Below are the code and all the weights of a small trained network. Each question names an input and a class and asks about switching units off, where a switched-off unit gives its printed mean instead of its output.

import numpy as np


def w(rows, s, z=0):
    codes = np.array(rows[::2]) - 128.0
    scale = np.full(codes.shape[1], s)
    scale[-1] = z or s
    return codes * scale


def norm(h):
    return h / np.sqrt((h * h).mean(-1, keepdims=True) + 1e-5)


def f(y):
    return y / 2 * (1 + np.tanh(0.7978845608 * (y + 0.044715 * y**3)))


def log_softmax(a):
    a = a - a.max(-1, keepdims=True)
    return a - np.log(np.exp(a).sum(-1, keepdims=True))


def net(x, mask):
    res = np.array(x, float).reshape(1, 5) / 4 @ E
    u = 0
    for l in range(4):
        y = f(norm(res) @ A[l][:, :-1].T + A[l][:, -1])
        res = res + np.where(mask[u : u + 13], y, B[l][:, -1]) @ B[l][:, :-1]
        u += 13
    return log_softmax(norm(res)[-1] @ U[:, :-1].T + U[:, -1])


A, B = {}, {}
E = w([
[124,127,125,126,127,132,121,122,126,126,126,129],'x0',
[92,110,132,71,4,124,108,178,152,168,125,119],'x1',
[130,127,122,127,124,131,119,118,129,129,122,128],'x2',
[74,192,80,74,102,113,208,97,162,167,146,54],'x3',
[92,80,114,108,152,96,125,93,96,214,194,188],'x4',
],0.013)
A[0] = w([
[164,169,153,136,46,134,114,166,132,60,81,80,51],'L0N0',
[110,108,139,118,21,125,117,168,121,123,129,133,181],'L0N1',
[121,135,122,127,162,117,138,101,154,118,126,86,34],'L0N2',
[153,142,155,144,95,127,83,172,128,3,73,108,121],'L0N3',
[121,130,123,122,128,126,158,126,116,93,104,106,51],'L0N4',
[109,89,90,150,131,168,99,109,139,120,108,133,149],'L0N5',
[159,159,125,142,133,115,123,120,142,44,73,71,75],'L0N6',
[175,128,122,157,110,151,124,180,143,26,84,92,202],'L0N7',
[167,68,158,162,213,137,94,141,146,84,105,186,164],'L0N8',
[145,200,135,139,84,135,146,131,145,19,63,49,87],'L0N9',
[145,183,127,111,205,100,140,73,133,139,135,74,16],'L0N10',
[159,62,170,110,59,114,57,209,126,112,128,171,3],'L0N11',
[131,63,173,152,113,96,103,140,139,117,113,199,99],'L0N12',
],0.011,0.003)
B[0] = w([
[110,45,121,74,215,84,127,159,234,71,51,89,220],'L0N0',
[94,75,115,128,1,126,134,171,137,140,110,120,237],'L0N1',
[80,147,82,91,144,148,138,120,98,152,147,173,146],'L0N2',
[122,124,210,168,80,74,186,39,193,106,92,168,235],'L0N3',
[135,178,77,142,116,136,107,134,145,141,152,157,136],'L0N4',
[137,129,171,128,153,97,174,169,105,87,137,156,141],'L0N5',
[154,219,148,131,79,188,154,116,46,163,204,157,199],'L0N6',
[75,173,214,107,133,144,124,82,150,156,87,186,234],'L0N7',
[180,126,132,74,105,40,82,137,127,146,160,83,248],'L0N8',
[174,103,24,135,181,175,60,231,61,172,190,82,240],'L0N9',
[107,102,147,215,128,219,179,137,166,108,112,166,188],'L0N10',
[110,104,96,204,197,222,174,132,121,159,144,205,226],'L0N11',
[122,127,93,168,121,185,84,166,80,86,145,124,199],'L0N12',
],0.014,0.011)
A[1] = w([
[103,206,165,141,114,79,134,41,121,138,113,111,68],'L1N0',
[160,182,88,96,221,105,150,88,122,121,153,87,99],'L1N1',
[166,145,114,97,103,140,115,126,135,92,100,96,75],'L1N2',
[119,167,176,145,5,76,174,64,93,120,128,143,77],'L1N3',
[112,96,81,154,187,139,135,126,149,115,117,129,101],'L1N4',
[64,112,108,130,159,102,149,72,140,87,57,166,127],'L1N5',
[204,170,195,93,175,44,68,102,81,115,156,114,127],'L1N6',
[146,163,143,71,71,105,196,59,134,149,106,76,2],'L1N7',
[106,148,94,28,65,78,100,159,164,174,100,38,72],'L1N8',
[149,168,113,134,128,179,146,132,71,57,118,97,6],'L1N9',
[76,110,135,142,97,83,216,29,164,140,99,160,168],'L1N10',
[185,42,37,147,128,85,136,137,58,68,141,97,115],'L1N11',
[84,74,96,180,125,83,136,144,135,59,94,66,69],'L1N12',
],0.014,0.0031)
B[1] = w([
[121,163,111,4,121,164,135,83,86,107,86,154,154],'L1N0',
[70,106,104,174,115,158,151,95,132,133,79,114,160],'L1N1',
[130,60,107,149,141,80,150,128,99,109,146,123,130],'L1N2',
[149,207,186,116,135,183,179,125,144,189,115,174,188],'L1N3',
[139,173,144,141,64,145,145,100,80,71,86,114,177],'L1N4',
[148,110,150,189,145,98,152,103,171,156,99,67,169],'L1N5',
[155,190,168,129,107,72,76,108,122,102,140,133,255],'L1N6',
[153,52,156,199,180,114,67,162,124,155,154,210,158],'L1N7',
[162,167,159,93,72,108,114,139,129,109,208,70,243],'L1N8',
[132,161,168,179,174,129,141,200,155,169,123,132,138],'L1N9',
[92,154,159,164,91,120,180,86,134,109,126,57,227],'L1N10',
[91,90,124,175,159,78,83,118,136,144,145,70,199],'L1N11',
[166,186,124,79,200,148,107,131,147,119,74,160,154],'L1N12',
],0.018,0.011)
A[2] = w([
[116,58,158,158,156,136,153,141,124,189,94,151,76],'L2N0',
[116,158,97,123,122,150,158,149,124,162,101,169,138],'L2N1',
[117,155,63,131,164,177,136,146,106,127,120,184,67],'L2N2',
[143,146,159,78,91,100,172,76,135,119,50,250,66],'L2N3',
[165,155,161,90,216,48,84,53,140,128,141,130,132],'L2N4',
[103,138,81,133,232,182,164,90,102,152,113,97,105],'L2N5',
[129,72,39,76,104,138,128,137,29,156,125,227,79],'L2N6',
[157,103,75,42,148,115,126,170,157,90,172,96,85],'L2N7',
[178,126,89,64,116,68,71,189,119,102,120,98,67],'L2N8',
[178,158,62,173,140,143,114,160,108,154,172,103,3],'L2N9',
[139,77,111,114,153,127,200,56,140,116,58,127,91],'L2N10',
[78,66,172,166,110,66,84,119,152,129,78,149,124],'L2N11',
[173,125,131,134,126,156,82,177,59,85,97,165,111],'L2N12',
],0.016,0.0032)
B[2] = w([
[128,128,128,130,117,175,85,113,149,77,115,132,191],'L2N0',
[176,138,121,150,182,90,124,116,113,123,163,162,159],'L2N1',
[207,108,116,168,157,127,94,150,108,206,143,156,170],'L2N2',
[125,147,113,6,132,143,149,117,95,144,81,158,206],'L2N3',
[155,141,156,158,121,88,111,107,37,92,146,82,254],'L2N4',
[97,156,99,147,181,134,182,127,112,194,157,195,179],'L2N5',
[71,188,108,164,62,121,41,129,106,145,84,116,173],'L2N6',
[149,149,61,80,108,136,119,119,126,110,94,90,178],'L2N7',
[129,139,49,139,94,115,176,92,166,78,97,76,218],'L2N8',
[164,122,157,115,139,105,145,141,146,132,81,172,181],'L2N9',
[80,108,112,98,125,111,94,92,141,93,74,109,200],'L2N10',
[158,79,91,133,186,91,129,181,145,157,134,132,240],'L2N11',
[56,131,118,100,125,131,192,115,150,160,137,82,169],'L2N12',
],0.023,0.01)
A[3] = w([
[113,118,131,100,83,94,121,80,150,127,104,124,87],'L3N0',
[91,160,233,65,97,144,144,114,108,123,211,151,37],'L3N1',
[78,81,106,175,147,179,95,179,135,115,209,166,76],'L3N2',
[106,181,131,129,73,104,95,74,136,49,188,105,111],'L3N3',
[72,54,147,123,128,135,67,164,156,156,38,191,141],'L3N4',
[153,144,104,89,75,141,104,78,60,194,145,117,154],'L3N5',
[130,112,189,125,107,137,151,147,174,183,253,148,117],'L3N6',
[50,102,99,153,171,177,143,67,173,58,114,136,73],'L3N7',
[111,22,179,98,140,157,172,118,217,91,130,177,5],'L3N8',
[84,147,145,182,132,216,117,146,129,132,132,143,131],'L3N9',
[160,169,153,113,147,161,151,160,42,91,136,205,169],'L3N10',
[135,80,75,113,130,161,111,116,156,78,117,78,72],'L3N11',
[159,63,109,130,165,175,173,149,156,82,83,208,17],'L3N12',
],0.017,0.003)
B[3] = w([
[162,201,110,172,180,185,154,140,99,154,184,124,181],'L3N0',
[129,113,255,115,64,152,137,169,124,114,110,97,230],'L3N1',
[102,221,121,113,102,185,69,106,119,141,108,66,172],'L3N2',
[94,57,90,102,195,145,113,206,142,165,120,194,249],'L3N3',
[140,112,136,192,75,213,105,53,164,62,98,166,239],'L3N4',
[130,122,191,147,157,135,150,106,165,85,96,90,213],'L3N5',
[112,74,97,198,114,122,157,203,118,149,169,113,210],'L3N6',
[77,126,147,82,87,76,169,67,106,133,151,140,218],'L3N7',
[182,43,101,117,167,73,124,171,163,78,146,221,188],'L3N8',
[124,97,78,95,165,97,99,126,108,162,155,93,190],'L3N9',
[129,153,116,48,149,140,114,107,111,145,82,163,190],'L3N10',
[152,169,122,67,117,129,145,111,136,113,182,145,194],'L3N11',
[173,92,154,144,170,92,171,172,192,136,131,191,189],'L3N12',
],0.022,0.013)
U = w([
[180,190,252,27,147,112,133,116,70,95,75,152,154],'0',
[178,72,152,118,126,150,145,100,212,47,84,246,5],'1',
[156,111,130,166,175,6,62,131,55,85,150,78,26],'2',
[94,133,98,208,73,203,37,100,130,120,102,124,212],'3',
[169,177,97,138,215,158,153,155,101,213,126,200,154],'4',
[178,173,54,39,100,139,153,162,171,78,138,78,236],'5',
[33,138,118,133,130,89,205,34,95,137,136,119,137],'6',
[116,99,227,155,59,159,158,217,130,140,162,94,82],'7',
],0.014,0.0014)

Each question gives the input, the list of numbers given to net, and the class t.
The units are the neurons (one row each of A and B). Each row of codes is followed by its name. A weight is (code - 128) times the scale printed after its matrix; where a second scale follows, it is the last column's (A, B and U).
mask holds one flag per neuron, layer by layer. A switched-off neuron (its flag False) gives its mean, the last column of its row in B, instead of its output. The means were averaged over made-up inputs and are rounded, as every weight is.
A unit's drop is (log p(t) with every unit on - log p(t) with that unit switched off) / (log p(t) with every unit on - log p(t) with every unit switched off).
unit that matters most: the unit with the biggest drop
k most important neurons: the k neurons with the biggest drops, biggest first
top k neurons in layer l: the k neurons of layer l with the biggest drops, biggest first
drop when u is switched off: that unit's drop, to one decimal
input [0,-6,0,1,-8], class 4: top 3 neurons in layer 0 => (L0N9 L0N6 L0N10)
input [1,8,7,0,1], class 3: top neuron in layer 1 => (L1N5)
input [7,0,7,-4,3], class 2: 4 most important neurons => (L0N8 L0N1 L1N11 L0N10)
input [1,2,-7,-6,1], class 3: 2 most important neurons => (L0N11 L0N12)
input [1,-5,-8,-4,-7], class 0: 2 most important neurons => (L0N7 L0N3)
input [1,-1,-8,-1,-8], class 0: top 2 neurons in layer 0 => (L0N7 L0N3)
input [1,-4,1,-7,-8], class 0: 2 most important neurons => (L0N7 L0N3)
input [4,-3,1,-3,-6], class 0: 3 most important neurons => (L0N7 L0N3 L0N6)
input [-8,-6,-4,0,-3], class 0: top 3 neurons in layer 0 => (L0N11 L0N8 L0N7)
input [-6,0,-3,7,-2], class 4: 2 most important neurons => (L0N8 L0N1)
input [4,6,6,0,5], class 3: 3 most important neurons => (L0N3 L0N11 L0N8)
input [3,-3,3,2,-6], class 4: 2 most important neurons => (L0N9 L0N6)
input [-2,-8,-8,8,0], class 4: 2 most important neurons => (L0N3 L0N0)
input [3,-6,2,1,-2], class 4: unit that matters most => L0N10
input [1,5,5,-7,1], class 3: 2 most important neurons => (L0N12 L0N11)
input [4,6,-6,1,-7], class 5: 3 most important neurons => (L0N9 L0N0 L0N10)
input [0,2,1,2,8], class 7: 2 most important neurons => (L0N9 L0N11)
input [-6,1,2,-7,6], class 3: top 2 neurons in layer 0 => (L0N11 L0N12)
input [0,-5,-5,-1,5], class 2: top 2 neurons in layer 0 => (L0N3 L0N7)
input [-3,2,-4,0,4], class 3: 2 most important neurons => (L0N7 L0N8)
input [5,-1,1,-7,-2], class 0: unit that matters most => L0N8
input [-4,8,8,1,-3], class 5: 2 most important neurons => (L1N8 L0N10)
input [5,-1,0,2,4], class 6: 2 most important neurons => (L0N9 L0N6)
input [3,-4,-7,-2,-6], class 0: top 3 neurons in layer 0 => (L0N7 L0N3 L0N6)
input [-2,2,1,6,0], class 5: top 2 neurons in layer 0 => (L0N3 L0N7)
input [4,-3,5,-8,1], class 2: top 2 neurons in layer 0 => (L0N8 L0N12)
input [-4,0,0,-4,-1], class 0: unit that matters most => L0N8
input [5,-1,-2,-1,5], class 2: drop when L0N3 is switched off => 1.0
input [-5,-3,1,-8,0], class 0: drop when L3N5 is switched off => 0.0
